Here is a tiny trained network, its code and every weight. The questions are about switching its units off for an input and a target symbol, where a switched-off unit gives its printed mean instead of its output.

import numpy as np


def w(rows, s, z=0):
    codes = np.array(rows[::2]) - 128.0
    scale = np.full(codes.shape[1], s)
    scale[-1] = z or s
    return codes * scale


def norm(h):
    return h / np.sqrt((h * h).mean(-1, keepdims=True) + 1e-5)


def f(y):
    return np.maximum(y, 0)


def softmax(a):
    e = np.exp(a - a.max(-1, keepdims=True))
    return e / e.sum(-1, keepdims=True)


def log_softmax(a):
    a = a - a.max(-1, keepdims=True)
    return a - np.log(np.exp(a).sum(-1, keepdims=True))


def net(x, mask):
    ids = ['ΓΠΣΦαβδηλξτω'.index(c) for c in x.split()]
    T = len(ids)
    res = E[ids] + P[:T]
    u = 0
    for l in range(3):
        r = norm(res)
        for j in range(2):
            rows = slice(2 * j, 2 * j + 2)
            q, k, v = (r @ M[l][rows].T for M in (Q, K, V))
            z = softmax(np.where(np.tri(T) > 0, q @ k.T / 2**0.5, -1e9)) @ v
            o = O[l][rows]
            res = res + np.where(mask[u + j], z, o[:, -1]) @ o[:, :-1]
        u += 2
        y = f(norm(res) @ A[l][:, :-1].T + A[l][:, -1])
        res = res + np.where(mask[u : u + 4], y, B[l][:, -1]) @ B[l][:, :-1]
        u += 4
    return log_softmax(norm(res)[-1] @ U[:, :-1].T + U[:, -1])


Q, K, V, O, A, B = {}, {}, {}, {}, {}, {}
E = w([
[126,151,106,137,132,242],'Γ',
[110,110,231,132,139,175],'Π',
[6,145,65,156,102,195],'Σ',
[104,118,126,139,196,81],'Φ',
[78,29,233,114,61,83],'α',
[125,174,138,65,121,97],'β',
[115,151,103,194,52,176],'δ',
[63,177,107,133,87,83],'η',
[100,122,128,139,195,84],'λ',
[106,123,130,137,194,80],'ξ',
[97,138,101,111,107,166],'τ',
[231,202,148,164,158,73],'ω',
],0.02)
P = w([
[171,2,186,160,72,115],'0',
[118,44,122,169,109,93],'1',
[105,67,130,157,125,90],'2',
[105,100,129,160,142,101],'3',
[97,126,122,162,153,106],'4',
[101,148,112,159,154,110],'5',
[98,170,113,163,158,120],'6',
[109,193,106,162,157,122],'7',
[109,161,65,167,159,115],'8',
[121,171,58,168,158,110],'9',
],0.0076)
Q[0] = w([
[73,143,126,132,126,156],'L0H1',
[166,47,254,74,60,139],'L0H1',
[151,208,120,136,132,174],'L0H2',
[82,169,100,184,88,114],'L0H2',
],0.0092)
K[0] = w([
[215,130,92,160,165,69],'L0H1',
[155,11,51,155,108,87],'L0H1',
[84,195,167,46,194,136],'L0H2',
[133,254,150,81,141,169],'L0H2',
],0.0065)
V[0] = w([
[75,92,254,146,101,154],'L0H1',
[99,124,105,152,154,135],'L0H1',
[102,78,70,106,138,109],'L0H2',
[116,178,138,43,64,152],'L0H2',
],0.0096)
O[0] = w([
[76,189,254,167,179,165,183],'L0H1',
[60,84,107,187,180,173,147],'L0H1',
[103,97,234,87,92,98,47],'L0H2',
[124,59,108,134,112,133,3],'L0H2',
],0.0072,0.0021)
A[0] = w([
[136,240,138,114,108,126,254],'L0N1',
[45,81,175,215,72,168,216],'L0N2',
[54,144,107,116,59,158,64],'L0N3',
[119,159,136,1,249,98,185],'L0N4',
],0.0064,0.0028)
B[0] = w([
[127,1,71,150,129,69,253],'L0N1',
[103,59,184,157,154,88,230],'L0N2',
[215,226,134,104,170,132,183],'L0N3',
[185,53,98,121,100,168,189],'L0N4',
],0.0091,0.0059)
Q[1] = w([
[166,177,94,252,101,94],'L1H1',
[106,174,137,110,85,94],'L1H1',
[67,72,160,34,89,76],'L1H2',
[148,146,121,178,134,76],'L1H2',
],0.013)
K[1] = w([
[147,112,7,174,146,121],'L1H1',
[131,101,150,93,142,100],'L1H1',
[123,124,169,91,112,130],'L1H2',
[138,172,96,141,111,137],'L1H2',
],0.015)
V[1] = w([
[54,107,103,107,124,15],'L1H1',
[209,195,126,246,104,115],'L1H1',
[175,158,188,76,254,93],'L1H2',
[159,114,70,121,200,119],'L1H2',
],0.0072)
O[1] = w([
[95,163,105,120,124,87,212],'L1H1',
[142,219,108,149,49,192,253],'L1H1',
[172,191,159,70,90,137,156],'L1H2',
[134,144,251,95,178,131,201],'L1H2',
],0.012,0.0039)
A[1] = w([
[5,119,99,26,121,254,255],'L1N1',
[86,88,90,113,132,174,9],'L1N2',
[153,133,147,206,72,63,116],'L1N3',
[64,74,121,63,49,134,136],'L1N4',
],0.0094,0.004)
B[1] = w([
[218,105,110,219,254,55,215],'L1N1',
[232,153,79,35,87,117,143],'L1N2',
[54,93,148,74,116,180,255],'L1N3',
[183,136,212,157,119,95,167],'L1N4',
],0.0082,0.0053)
Q[2] = w([
[125,172,150,254,204,109],'L2H1',
[8,91,163,140,103,198],'L2H1',
[160,151,149,177,65,73],'L2H2',
[85,233,94,116,108,64],'L2H2',
],0.0095)
K[2] = w([
[120,239,89,154,133,41],'L2H1',
[77,130,254,189,165,138],'L2H1',
[139,243,25,93,42,184],'L2H2',
[90,147,63,134,194,60],'L2H2',
],0.0097)
V[2] = w([
[63,125,164,93,119,109],'L2H1',
[87,174,131,188,118,139],'L2H1',
[132,108,136,120,250,98],'L2H2',
[115,139,114,90,129,167],'L2H2',
],0.013)
O[2] = w([
[119,95,79,44,173,132,70],'L2H1',
[104,228,62,84,181,161,210],'L2H1',
[208,216,123,153,148,103,131],'L2H2',
[111,34,197,62,254,24,4],'L2H2',
],0.0074,0.0036)
A[2] = w([
[41,181,127,110,41,6,129],'L2N1',
[59,164,151,136,175,180,252],'L2N2',
[222,78,186,137,230,254,62],'L2N3',
[73,86,216,116,154,143,15],'L2N4',
],0.0077,0.0032)
B[2] = w([
[149,113,28,41,211,122,254],'L2N1',
[100,152,83,121,85,165,249],'L2N2',
[151,119,53,37,174,189,219],'L2N3',
[100,254,139,165,111,121,160],'L2N4',
],0.012,0.0044)
U = w([
[178,41,74,147,150,209,52],'Γ',
[33,194,207,135,180,200,69],'Π',
[57,113,100,250,193,94,52],'Σ',
[138,142,163,95,143,71,101],'Φ',
[18,137,190,123,99,63,255],'α',
[159,17,104,124,47,78,200],'β',
[49,92,51,187,22,170,67],'δ',
[67,142,12,55,103,55,140],'η',
[130,152,169,101,158,68,91],'λ',
[137,144,162,94,133,75,93],'ξ',
[108,76,176,179,124,123,144],'τ',
[170,199,99,117,17,142,159],'ω',
],0.013,0.007)

Each question gives the input, a string of symbols that net reads in full, and the target symbol t.
The units are the heads (2 rows each of Q, K, V and O) and the neurons (one row each of A and B). Each row of codes is followed by its name. A weight is (code - 128) times the scale printed after its matrix; where a second scale follows, it is the last column's (O, A, B and U).
mask holds one flag per unit, layer by layer, with each layer's heads first. A switched-off unit (its flag False) gives its mean, the last column of its rows in O or B, instead of its output. The means were averaged over made-up inputs and are rounded, as every weight is.
A unit's drop is (log p(t) with every unit on - log p(t) with that unit switched off) / (log p(t) with every unit on - log p(t) with every unit switched off).
The circuit of an input: a set's keep is (log p(t) with only the set's units on - log p(t) with every unit switched off) / (log p(t) with every unit on - log p(t) with every unit switched off). Starting from the 12 units with the biggest drops (on a tie, the unit counted first), units are removed one at a time, each time the one whose removal leaves the highest keep (on an exact tie, the one counted first), for as long as the keep stays at least 0.8.
units of the circuit, in order: the units of the circuit, biggest drop first
top k neurons: the k neurons with the biggest drops, biggest first
top k neurons in layer l: the k neurons of layer l with the biggest drops, biggest first
input ω ω δ β τ Γ Φ τ, target Γ: units of the circuit, in order : [L1N1, L1H1, L0N3]
input ξ ω ω ω ω ω ξ, target ω: units of the circuit, in order : [L1H2, L1H1]
input ω Π ω Σ Π Σ Π ω, target Σ: units of the circuit, in order : [L0H1, L1H2]
input ω δ λ η α ω, target δ: top 3 neurons : [L0N3, L0N1, L1N3]
input α ω β ω λ, target β: top 2 neurons : [L0N4, L1N1]
input λ Φ Φ, target λ: units of the circuit, in order : [L2H2, L1H1, L1H2]
input ω ω β ω, target β: top 3 neurons : [L0N1, L0N4, L1N1]
input α ω Σ Σ ξ Φ, target Σ: units of the circuit, in order : [L2N1]
input ω η η τ ω ω η Γ ξ Φ, target ω: units of the circuit, in order : [L2H2, L1N1]
input Φ ω Γ δ ξ, target Γ: top 3 neurons : [L0N4, L2N3, L2N4]
input Γ η Φ, target Γ: top 2 neurons : [L0N4, L0N1]
input τ Σ λ η β β ξ, target β: units of the circuit, in order : [L0N4, L2H1, L0H1]
input δ ω ω ω ω β ω ω β λ, target ω: top 3 neurons : [L1N3, L0N1, L0N4]
input η Σ ω Φ λ Π Σ Φ, target Π: units of the circuit, in order : [L0H1]
input η ω ω ξ, target ω: top 2 neurons : [L0N1, L0N2]
input ω δ Σ η ω ω ω Φ, target ω: top 3 neurons in layer 0 : [L0N2, L0N4, L0N1]
input Π ξ Π ω ω ω Φ ω β, target β: top 2 neurons : [L0N4, L0N1]
input ω Γ λ Σ ω ω ω τ, target ω: top 2 neurons : [L0N3, L0N2]
input Π δ ω ω δ ω λ, target δ: top 2 neurons in layer 0 : [L0N4, L0N3]
input ω ω ω Γ α ω, target Γ: top 2 neurons in layer 1 : [L1N3, L1N1]
input Σ η λ λ Σ ω η ω, target η: top neuron in layer 1 : [L1N1]
input Σ ω η η Π Σ ω, target η: top 3 neurons in layer 0 : [L0N2, L0N3, L0N1]
input Σ β ω Γ ω Γ Γ ω ξ, target Γ: top 2 neurons in layer 0 : [L0N4, L0N3]
input η η δ α, target α: top 2 neurons in layer 2 : [L2N4, L2N3]
input ω ω Π Π Σ η Π ξ λ ω, target Π: top 2 neurons : [L0N3, L1N3]
